Below are the code and all the weights of a small trained network. Each question names an input and a class and asks about switching units off, where a switched-off unit gives its printed mean instead of its output.

import numpy as np


def w(rows, s, z=0):
    codes = np.array(rows[::2]) - 128.0
    scale = np.full(codes.shape[1], s)
    scale[-1] = z or s
    return codes * scale


def f(y):
    return np.maximum(y, 0)


def log_softmax(a):
    a = a - a.max(-1, keepdims=True)
    return a - np.log(np.exp(a).sum(-1, keepdims=True))


def net(x, mask):
    res = np.array(x, float).reshape(1, 2) / 4 @ E
    y = f(res @ A[0][:, :-1].T + A[0][:, -1])
    res = res + np.where(mask, y, B[0][:, -1]) @ B[0][:, :-1]
    return log_softmax(res[-1] @ U[:, :-1].T + U[:, -1])


A, B = {}, {}
E = w([
[96,94,71,77,111,94,121,173,9,99,106],'x0',
[90,164,2,123,173,167,144,80,134,76,68],'x1',
],0.015)
A[0] = w([
[121,142,66,142,141,132,126,130,146,118,116,79],'neuron 0',
[120,126,141,127,127,155,131,108,176,108,111,84],'neuron 1',
[141,158,143,146,130,116,100,137,142,126,132,105],'neuron 2',
[136,118,173,107,128,131,120,141,119,131,148,86],'neuron 3',
[124,117,248,130,121,107,120,160,81,130,141,91],'neuron 4',
[128,119,87,106,123,123,118,151,5,129,126,91],'neuron 5',
[128,117,55,140,153,124,134,116,161,124,112,100],'neuron 6',
[129,131,127,133,131,124,132,125,140,118,133,250],'neuron 7',
[142,153,94,136,127,153,141,102,117,100,123,112],'neuron 8',
[129,127,124,124,124,140,125,139,107,130,125,228],'neuron 9',
[125,140,75,131,134,139,120,117,142,132,121,194],'neuron 10',
[135,134,116,119,133,142,128,108,233,140,124,79],'neuron 11',
[123,131,112,115,150,137,95,124,120,137,117,99],'neuron 12',
[124,127,127,119,128,127,132,122,131,141,127,234],'neuron 13',
[124,142,132,137,143,148,137,118,182,143,141,77],'neuron 14',
[139,125,134,140,126,140,109,131,177,111,132,138],'neuron 15',
[115,130,108,125,122,121,129,143,165,109,123,116],'neuron 16',
[131,149,133,123,130,142,124,114,181,139,130,164],'neuron 17',
[117,145,37,105,132,161,121,103,168,125,126,87],'neuron 18',
],0.019,0.012)
B[0] = w([
[154,117,141,128,100,134,156,119,122,166,126,187],'neuron 0',
[109,124,128,154,132,120,161,107,123,109,119,169],'neuron 1',
[119,123,114,140,125,114,157,113,128,132,121,149],'neuron 2',
[142,116,124,121,103,142,165,136,126,153,129,167],'neuron 3',
[158,128,125,84,87,153,164,114,125,191,125,234],'neuron 4',
[70,139,120,190,166,80,189,112,138,81,130,251],'neuron 5',
[137,122,153,116,107,144,143,145,120,167,130,203],'neuron 6',
[130,132,137,60,189,122,1,157,133,116,132,195],'neuron 7',
[148,120,130,105,111,131,143,124,138,150,123,184],'neuron 8',
[115,120,133,95,172,140,25,141,140,110,113,185],'neuron 9',
[160,123,127,81,122,142,108,123,132,138,142,209],'neuron 10',
[86,127,107,159,142,104,175,129,122,89,138,211],'neuron 11',
[129,122,121,128,109,131,153,122,109,137,143,146],'neuron 12',
[123,124,136,88,177,143,28,147,152,130,137,186],'neuron 13',
[97,139,123,181,121,96,151,131,115,119,135,180],'neuron 14',
[95,130,128,124,153,120,138,129,107,114,120,175],'neuron 15',
[117,139,142,132,133,142,128,126,114,157,135,150],'neuron 16',
[117,119,120,133,157,101,128,116,138,100,110,197],'neuron 17',
[153,129,133,113,78,145,154,132,130,177,128,227],'neuron 18',
],0.027,0.022)
U = w([
[154,105,141,96,103,156,176,103,130,210,122,79],'0',
[69,124,111,176,182,91,191,88,132,92,115,78],'1',
[138,120,138,109,175,151,7,143,146,119,119,253],'2',
[163,143,131,179,121,153,119,122,116,96,125,94],'3',
[157,127,126,171,122,164,117,129,129,100,109,92],'4',
],0.014,0.0062)

Each question gives the input, the list of numbers given to net, and the class t.
The units are the neurons (one row each of A and B). Each row of codes is followed by its name. A weight is (code - 128) times the scale printed after its matrix; where a second scale follows, it is the last column's (A, B and U).
mask holds one flag per neuron, in row order. A switched-off neuron (its flag False) gives its mean, the last column of its row in B, instead of its output. The means were averaged over made-up inputs and are rounded, as every weight is.
A unit's drop is (log p(t) with every unit on - log p(t) with that unit switched off) / (log p(t) with every unit on - log p(t) with every unit switched off).
The circuit of an input: a set's keep is (log p(t) with only the set's units on - log p(t) with every unit switched off) / (log p(t) with every unit on - log p(t) with every unit switched off). Starting from the 12 units with the biggest drops (on a tie, the unit counted first), units are removed one at a time, each time the one whose removal leaves the highest keep (on an exact tie, the one counted first), for as long as the keep stays at least 0.8.
circuit, biggest first: the units of the circuit, biggest drop first
most important unit: the unit with the biggest drop
top k neurons: the k neurons with the biggest drops, biggest first
drop when u is switched off: that unit's drop, to one decimal
input [3,-1], class 2: most important unit	neuron 11
input [-2,3], class 2: circuit, biggest first	[neuron 4; neuron 5]
input [-2,-3], class 2: circuit, biggest first	[neuron 18; neuron 5]
input [-7,7], class 0: top 4 neurons	[neuron 18; neuron 5; neuron 6; neuron 10]
input [5,5], class 0: top 3 neurons	[neuron 18; neuron 11; neuron 6]
input [-6,6], class 0: top 2 neurons	[neuron 5; neuron 18]
input [4,-3], class 1: top 2 neurons	[neuron 5; neuron 18]
input [4,-2], class 1: top 3 neurons	[neuron 5; neuron 10; neuron 7]
input [7,-2], class 1: drop when neuron 5 is switched off	4.0
input [6,0], class 1: drop when neuron 5 is switched off	7.3
input [-1,3], class 2: drop when neuron 8 is switched off	0.0
